Below are the code and all the weights of a small trained network. Each question names an input and a class and asks about switching units off, where a switched-off unit gives its printed mean instead of its output.

import numpy as np


def w(rows, s, z=0):
    codes = np.array(rows[::2]) - 128.0
    scale = np.full(codes.shape[1], s)
    scale[-1] = z or s
    return codes * scale


def norm(h):
    return h / np.sqrt((h * h).mean(-1, keepdims=True) + 1e-5)


def f(y):
    return np.maximum(y, 0)


def log_softmax(a):
    a = a - a.max(-1, keepdims=True)
    return a - np.log(np.exp(a).sum(-1, keepdims=True))


def net(x, mask):
    res = np.array(x, float).reshape(1, 5) / 4 @ E
    u = 0
    for l in range(2):
        y = f(norm(res) @ A[l][:, :-1].T + A[l][:, -1])
        res = res + np.where(mask[u : u + 8], y, B[l][:, -1]) @ B[l][:, :-1]
        u += 8
    return log_softmax(norm(res)[-1] @ U[:, :-1].T + U[:, -1])


A, B = {}, {}
E = w([
[150,92,118,107,168,73,105,24,253,81,134],'x0',
[182,193,81,101,3,156,79,8,135,136,161],'x1',
[243,211,80,159,165,126,153,211,118,139,185],'x2',
[134,70,193,120,62,160,182,169,151,84,97],'x3',
[74,159,95,215,128,129,137,157,154,165,89],'x4',
],0.005)
A[0] = w([
[127,85,133,102,86,154,104,42,189,110,101,73],'L0N1',
[174,197,96,96,77,145,113,82,85,141,174,2],'L0N2',
[55,104,147,102,148,108,95,112,67,151,117,2],'L0N3',
[165,42,192,79,164,137,160,176,110,78,135,25],'L0N4',
[132,108,182,195,109,154,178,241,135,123,93,132],'L0N5',
[61,86,165,84,136,160,103,130,1,149,137,107],'L0N6',
[80,56,174,151,171,100,145,174,91,117,106,84],'L0N7',
[214,184,96,118,83,147,186,151,124,98,182,117],'L0N8',
],0.0064,0.0043)
B[0] = w([
[84,164,176,153,85,67,142,139,137,113,208,222],'L0N1',
[195,132,167,124,125,139,69,174,97,123,102,182],'L0N2',
[165,164,87,121,131,198,153,92,122,202,113,154],'L0N3',
[99,115,171,21,147,119,142,119,194,102,143,188],'L0N4',
[47,112,95,140,116,83,125,221,137,107,89,253],'L0N5',
[104,106,68,109,147,192,195,153,113,157,47,208],'L0N6',
[254,129,162,88,128,177,102,143,129,140,126,220],'L0N7',
[159,164,142,213,130,144,64,91,107,211,116,211],'L0N8',
],0.0074,0.0059)
A[1] = w([
[100,142,98,209,87,166,155,173,66,111,84,1],'L1N1',
[37,130,132,143,69,90,144,9,213,104,160,106],'L1N2',
[132,87,152,79,138,138,173,174,106,65,185,114],'L1N3',
[92,123,164,46,113,184,139,135,67,177,93,152],'L1N4',
[103,197,41,138,183,107,119,190,93,155,152,101],'L1N5',
[50,133,130,151,2,175,126,144,61,141,55,75],'L1N6',
[128,166,129,194,164,130,139,211,187,154,109,127],'L1N7',
[176,172,87,85,133,128,71,56,94,120,162,107],'L1N8',
],0.0069,0.005)
B[1] = w([
[116,90,90,185,187,50,119,57,104,92,204,180],'L1N1',
[99,180,213,56,240,90,159,96,134,80,237,253],'L1N2',
[80,200,165,94,56,142,108,109,146,136,124,176],'L1N3',
[97,78,50,217,68,77,120,118,140,110,133,219],'L1N4',
[91,98,143,136,125,80,143,15,79,82,218,211],'L1N5',
[119,121,103,172,214,26,117,68,88,75,245,230],'L1N6',
[92,62,75,157,34,92,136,122,120,72,130,241],'L1N7',
[151,113,139,172,41,148,100,254,148,125,82,193],'L1N8',
],0.0066,0.0063)
U = w([
[156,159,142,135,190,152,140,103,154,142,84,3],'0',
[85,72,136,57,97,166,179,203,177,113,14,114],'1',
[141,129,86,102,178,244,168,36,80,214,62,86],'2',
[254,225,158,155,84,182,54,122,131,192,122,138],'3',
[112,186,225,52,153,103,144,90,156,96,200,148],'4',
[103,87,71,206,108,70,124,116,79,110,164,176],'5',
],0.013,0.0061)

Each question gives the input, the list of numbers given to net, and the class t.
The units are the neurons (one row each of A and B). Each row of codes is followed by its name. A weight is (code - 128) times the scale printed after its matrix; where a second scale follows, it is the last column's (A, B and U).
mask holds one flag per neuron, layer by layer. A switched-off neuron (its flag False) gives its mean, the last column of its row in B, instead of its output. The means were averaged over made-up inputs and are rounded, as every weight is.
A unit's drop is (log p(t) with every unit on - log p(t) with that unit switched off) / (log p(t) with every unit on - log p(t) with every unit switched off).
The circuit of an input: a set's keep is (log p(t) with only the set's units on - log p(t) with every unit switched off) / (log p(t) with every unit on - log p(t) with every unit switched off). Starting from the 12 units with the biggest drops (on a tie, the unit counted first), units are removed one at a time, each time the one whose removal leaves the highest keep (on an exact tie, the one counted first), for as long as the keep stays at least 0.8.
units of the circuit, in order: the units of the circuit, biggest drop first
k most important neurons: the k neurons with the biggest drops, biggest first
top k neurons in layer l: the k neurons of layer l with the biggest drops, biggest first
drop of u: that unit's drop, to one decimal
input [1,-5,2,3,6], class 1: units of the circuit, in order -> [L0N7; L1N6]
input [-7,-3,-5,-7,-4], class 2: units of the circuit, in order -> [L0N6]
input [3,0,5,-6,-2], class 3: units of the circuit, in order -> [L0N5; L1N6; L1N8]
input [0,1,-5,0,0], class 4: 3 most important neurons -> [L0N1; L1N2; L0N5]
input [-3,-6,-3,7,5], class 1: 2 most important neurons -> [L0N7; L0N4]
input [5,-6,-5,1,4], class 1: 3 most important neurons -> [L0N7; L1N2; L1N6]
input [8,-8,-5,-4,1], class 4: 2 most important neurons -> [L0N6; L0N5]
input [5,-7,-5,4,1], class 1: 2 most important neurons -> [L0N7; L1N2]
input [4,-7,-4,-4,-2], class 1: top 2 neurons in layer 0 -> [L0N8; L0N1]
input [6,6,4,5,6], class 3: 3 most important neurons -> [L0N8; L0N5; L0N4]
input [3,6,-1,-3,-8], class 3: 2 most important neurons -> [L0N2; L1N8]
input [4,-8,2,-8,-4], class 4: 2 most important neurons -> [L0N8; L1N4]
input [5,-6,-3,-6,-1], class 0: 2 most important neurons -> [L1N2; L0N5]
input [-2,8,-5,2,3], class 4: units of the circuit, in order -> [L1N2]
input [-1,-3,-8,-2,1], class 2: top 4 neurons in layer 0 -> [L0N3; L0N6; L0N5; L0N7]
input [1,5,-2,-5,7], class 4: 2 most important neurons -> [L0N7; L1N2]
input [8,-5,7,6,5], class 1: drop of L1N6 -> 0.3
input [4,2,5,-5,2], class 3: drop of L0N5 -> 0.6
input [-6,-5,-5,-1,-1], class 1: drop of L0N1 -> 0.2
input [7,-7,-4,-1,8], class 1: top neuron in layer 1 -> [L1N6]
